Here is a tiny trained network, its code and every weight. The questions are about switching its units off for an input and a class, where a switched-off unit gives its printed mean instead of its output.

import numpy as np


def w(rows, s, z=0):
    codes = np.array(rows[::2]) - 128.0
    scale = np.full(codes.shape[1], s)
    scale[-1] = z or s
    return codes * scale


def f(y):
    return y / 2 * (1 + np.tanh(0.7978845608 * (y + 0.044715 * y**3)))


def log_softmax(a):
    a = a - a.max(-1, keepdims=True)
    return a - np.log(np.exp(a).sum(-1, keepdims=True))


def net(x, mask):
    res = np.array(x, float).reshape(1, 7) / 4 @ E
    y = f(res @ A[0][:, :-1].T + A[0][:, -1])
    res = res + np.where(mask, y, B[0][:, -1]) @ B[0][:, :-1]
    return log_softmax(res[-1] @ U[:, :-1].T + U[:, -1])


A, B = {}, {}
E = w([
[112,172,91,129,164,141,188,151,182,173,119],'x0',
[160,192,75,152,97,133,191,231,118,140,74],'x1',
[127,191,130,8,132,138,96,127,117,99,53],'x2',
[143,89,112,124,50,90,147,140,113,81,159],'x3',
[185,140,197,122,67,171,156,152,129,136,121],'x4',
[94,134,179,162,182,121,163,136,124,129,164],'x5',
[72,121,107,113,85,205,195,130,179,19,136],'x6',
],0.012)
A[0] = w([
[90,219,65,16,169,86,133,166,136,120,83,135],'N1',
[221,120,158,234,129,103,108,176,99,167,171,196],'N2',
[70,94,153,117,152,152,114,126,133,97,153,254],'N3',
[48,72,138,199,189,101,173,58,127,95,217,169],'N4',
[191,161,106,57,18,177,157,151,186,78,111,134],'N5',
[127,174,207,171,172,187,148,199,84,186,52,189],'N6',
[131,92,236,1,84,177,98,58,141,79,160,123],'N7',
[148,18,109,173,60,18,115,99,115,166,158,180],'N8',
],0.0096,0.0032)
B[0] = w([
[96,152,65,7,220,95,129,116,98,122,141,234],'N1',
[185,108,142,188,86,116,87,113,108,254,135,242],'N2',
[124,179,188,142,148,138,158,80,136,100,128,177],'N3',
[20,139,133,223,184,152,153,122,159,73,142,236],'N4',
[78,81,123,111,35,204,176,193,115,82,73,249],'N5',
[199,179,199,123,120,128,194,113,68,158,138,231],'N6',
[225,94,172,121,110,79,83,97,218,38,129,230],'N7',
[125,50,51,172,96,102,53,158,175,157,155,238],'N8',
],0.012,0.015)
U = w([
[116,91,113,48,7,199,210,189,110,83,49,3],'0',
[13,118,166,178,181,128,182,62,159,72,199,94],'1',
[100,167,78,2,192,65,163,99,77,112,121,252],'2',
[214,85,231,35,79,88,102,49,218,11,123,132],'3',
[122,42,76,181,75,66,98,126,121,201,186,161],'4',
[188,159,229,138,108,127,201,102,76,194,146,180],'5',
],0.007,0.00068)

Each question gives the input, the list of numbers given to net, and the class t.
The units are the neurons (one row each of A and B). Each row of codes is followed by its name. A weight is (code - 128) times the scale printed after its matrix; where a second scale follows, it is the last column's (A, B and U).
mask holds one flag per neuron, in row order. A switched-off neuron (its flag False) gives its mean, the last column of its row in B, instead of its output. The means were averaged over made-up inputs and are rounded, as every weight is.
A unit's drop is (log p(t) with every unit on - log p(t) with that unit switched off) / (log p(t) with every unit on - log p(t) with every unit switched off).
The circuit of an input: a set's keep is (log p(t) with only the set's units on - log p(t) with every unit switched off) / (log p(t) with every unit on - log p(t) with every unit switched off). Starting from all 8 units, units are removed one at a time, each time the one whose removal leaves the highest keep (on an exact tie, the one counted first), for as long as the keep stays at least 0.8.
circuit, biggest first: the units of the circuit, biggest drop first
unit that matters most: the unit with the biggest drop
k most important neurons: the k neurons with the biggest drops, biggest first
drop when u is switched off: that unit's drop, to one decimal
input [-1,0,-6,8,3,1,7], class 1: 3 most important neurons -> (N4; N3; N6)
input [-1,2,4,-5,-1,-8,0], class 2: unit that matters most -> N1
input [-6,-6,-3,0,8,6,-4], class 4: 3 most important neurons -> (N2; N8; N4)
input [-7,7,-8,3,3,-8,3], class 4: 2 most important neurons -> (N8; N2)
input [-2,8,-4,-2,3,-5,-6], class 5: 2 most important neurons -> (N6; N4)
input [-3,6,1,5,-6,6,2], class 2: circuit, biggest first -> (N5; N8; N7)
input [2,-5,1,-7,1,1,5], class 3: 2 most important neurons -> (N7; N1)
input [6,5,2,-6,-2,-3,-4], class 2: drop when N1 is switched off -> 1.6
input [-1,5,-1,-6,-8,5,-4], class 5: drop when N8 is switched off -> 0.1
input [0,-8,-2,8,7,-3,-6], class 4: drop when N2 is switched off -> 0.1
input [2,5,-2,-7,-1,0,-4], class 5: drop when N4 is switched off -> 0.0
